Below is a small trained network, with its code and all its weights. Each question gives an input and a target symbol and asks what happens when units are switched off, that is, made to give their printed mean instead of their output.

import numpy as np


def w(rows, s, z=0):
    codes = np.array(rows[::2]) - 128.0
    scale = np.full(codes.shape[1], s)
    scale[-1] = z or s
    return codes * scale


def f(y):
    return np.maximum(y, 0)


def softmax(a):
    e = np.exp(a - a.max(-1, keepdims=True))
    return e / e.sum(-1, keepdims=True)


def log_softmax(a):
    a = a - a.max(-1, keepdims=True)
    return a - np.log(np.exp(a).sum(-1, keepdims=True))


def net(x, mask):
    ids = ['αγδεθλμπψω'.index(c) for c in x.split()]
    T = len(ids)
    res = E[ids] + P[:T]
    u = 0
    for l in range(2):
        r = res
        for j in range(2):
            rows = slice(3 * j, 3 * j + 3)
            q, k, v = (r @ M[l][rows].T for M in (Q, K, V))
            z = softmax(np.where(np.tri(T) > 0, q @ k.T / 3**0.5, -1e9)) @ v
            o = O[l][rows]
            res = res + np.where(mask[u + j], z, o[:, -1]) @ o[:, :-1]
        u += 2
        y = f(res @ A[l][:, :-1].T + A[l][:, -1])
        res = res + np.where(mask[u : u + 4], y, B[l][:, -1]) @ B[l][:, :-1]
        u += 4
    return log_softmax(res[-1] @ U[:, :-1].T + U[:, -1])


Q, K, V, O, A, B = {}, {}, {}, {}, {}, {}
E = w([
[112,96,229],'α',
[70,144,192],'γ',
[122,7,214],'δ',
[111,109,165],'ε',
[61,112,213],'θ',
[141,206,96],'λ',
[162,178,36],'μ',
[159,146,145],'π',
[190,106,164],'ψ',
[97,162,109],'ω',
],0.012)
P = w([
[127,92,159],'0',
[38,30,222],'1',
[1,157,133],'2',
[168,143,203],'3',
[206,66,115],'4',
[170,175,102],'5',
[111,182,148],'6',
[150,142,221],'7',
[116,99,133],'8',
[169,150,130],'9',
[146,195,132],'10',
],0.0091)
Q[0] = w([
[89,172,245],'0.h0',
[120,106,174],'0.h0',
[93,165,46],'0.h0',
[13,25,63],'0.h1',
[129,84,71],'0.h1',
[143,201,181],'0.h1',
],0.011)
K[0] = w([
[124,142,63],'0.h0',
[220,158,124],'0.h0',
[50,141,224],'0.h0',
[61,11,30],'0.h1',
[123,49,158],'0.h1',
[87,151,123],'0.h1',
],0.012)
V[0] = w([
[138,128,84],'0.h0',
[123,123,160],'0.h0',
[137,106,152],'0.h0',
[103,4,78],'0.h1',
[113,94,161],'0.h1',
[101,83,76],'0.h1',
],0.013)
O[0] = w([
[147,109,2,74],'0.h0',
[111,65,119,173],'0.h0',
[81,106,158,183],'0.h0',
[186,240,193,220],'0.h1',
[90,75,130,255],'0.h1',
[195,184,145,99],'0.h1',
],0.0088,0.0049)
A[0] = w([
[201,94,254,118],'0.n0',
[25,31,152,147],'0.n1',
[147,143,170,52],'0.n2',
[80,152,142,1],'0.n3',
],0.0096,0.006)
B[0] = w([
[83,2,60,252],'0.n0',
[244,204,236,222],'0.n1',
[118,114,59,142],'0.n2',
[82,193,19,130],'0.n3',
],0.0059,0.013)
Q[1] = w([
[142,116,139],'1.h0',
[57,154,226],'1.h0',
[129,74,110],'1.h0',
[68,107,81],'1.h1',
[4,93,91],'1.h1',
[141,111,127],'1.h1',
],0.014)
K[1] = w([
[175,79,133],'1.h0',
[253,126,103],'1.h0',
[69,170,134],'1.h0',
[134,139,120],'1.h1',
[74,127,138],'1.h1',
[61,190,97],'1.h1',
],0.012)
V[1] = w([
[94,28,121],'1.h0',
[140,251,97],'1.h0',
[155,92,159],'1.h0',
[54,137,179],'1.h1',
[171,96,107],'1.h1',
[206,116,91],'1.h1',
],0.013)
O[1] = w([
[154,85,57,201],'1.h0',
[117,224,185,1],'1.h0',
[137,111,91,186],'1.h0',
[247,118,109,170],'1.h1',
[75,94,164,132],'1.h1',
[1,126,125,102],'1.h1',
],0.0074,0.023)
A[1] = w([
[211,224,139,62],'1.n0',
[209,2,127,251],'1.n1',
[176,89,130,112],'1.n2',
[173,184,31,223],'1.n3',
],0.0066,0.0025)
B[1] = w([
[124,59,218,129],'1.n0',
[16,211,135,252],'1.n1',
[254,160,175,171],'1.n2',
[49,174,157,139],'1.n3',
],0.0073,0.039)
U = w([
[96,109,200,14],'α',
[130,138,176,181],'γ',
[61,38,200,146],'δ',
[140,121,157,55],'ε',
[219,140,191,205],'θ',
[120,167,145,3],'λ',
[154,225,123,235],'μ',
[151,161,174,23],'π',
[73,58,88,210],'ψ',
[81,255,177,221],'ω',
],0.0071,0.0039)

Each question gives the input, a string of symbols that net reads in full, and the target symbol t.
The units are the heads (3 rows each of Q, K, V and O) and the neurons (one row each of A and B). Each row of codes is followed by its name. A weight is (code - 128) times the scale printed after its matrix; where a second scale follows, it is the last column's (O, A, B and U).
mask holds one flag per unit, layer by layer, with each layer's heads first. A switched-off unit (its flag False) gives its mean, the last column of its rows in O or B, instead of its output. The means were averaged over made-up inputs and are rounded, as every weight is.
A unit's drop is (log p(t) with every unit on - log p(t) with that unit switched off) / (log p(t) with every unit on - log p(t) with every unit switched off).
The circuit of an input: a set's keep is (log p(t) with only the set's units on - log p(t) with every unit switched off) / (log p(t) with every unit on - log p(t) with every unit switched off). Starting from all 12 units, units are removed one at a time, each time the one whose removal leaves the highest keep (on an exact tie, the one counted first), for as long as the keep stays at least 0.8.
circuit, biggest first: the units of the circuit, biggest drop first
k most important neurons: the k neurons with the biggest drops, biggest first
heads that matter: for each layer, one digit per head in row order, 1 if its drop is at least 0.15 and else 0, layers parted by /
drop when u is switched off: that unit's drop, to one decimal
input γ θ δ, target θ: 2 most important neurons => 0.n1; 1.n2
input δ δ ε δ δ ε π, target ψ: 3 most important neurons => 0.n0; 0.n1; 0.n2
input γ δ ε δ δ δ μ, target ψ: circuit, biggest first => 1.h0; 0.n0; 0.h0
input θ ψ ψ δ δ δ γ, target ψ: circuit, biggest first => 1.h0
input γ γ π, target θ: circuit, biggest first => 1.n1; 0.n0; 1.h0
input δ ψ λ, target ψ: heads that matter => 00 / 10
input μ δ μ, target ω: circuit, biggest first => 1.h0; 0.n0
input γ ε δ α δ δ δ δ δ δ μ, target ψ: 2 most important neurons => 0.n1; 0.n0
input μ λ μ, target ω: heads that matter => 10 / 11
input δ δ ψ ψ, target ψ: circuit, biggest first => 0.n0; 1.h0
input δ μ γ δ δ, target θ: heads that matter => 01 / 11
input γ μ ε, target θ: 2 most important neurons => 1.n1; 0.n0
input δ μ λ δ δ μ γ, target ψ: heads that matter => 10 / 01
input μ μ γ, target ω: circuit, biggest first => 1.h0
input γ δ δ θ, target θ: heads that matter => 01 / 01
input μ π δ, target ω: heads that matter => 11 / 11
input μ λ θ, target ω: 2 most important neurons => 0.n0; 1.n2
input ψ μ δ ψ δ δ ω, target ψ: circuit, biggest first => 1.n2; 0.n1
input μ δ δ δ μ λ ψ λ, target ψ: heads that matter => 11 / 01
input δ δ δ δ λ ψ, target ψ: drop when 1.n2 is switched off => -0.1
input μ λ δ, target ω: drop when 1.n2 is switched off => 0.1
input μ μ ε, target ω: drop when 0.n0 is switched off => 1.2
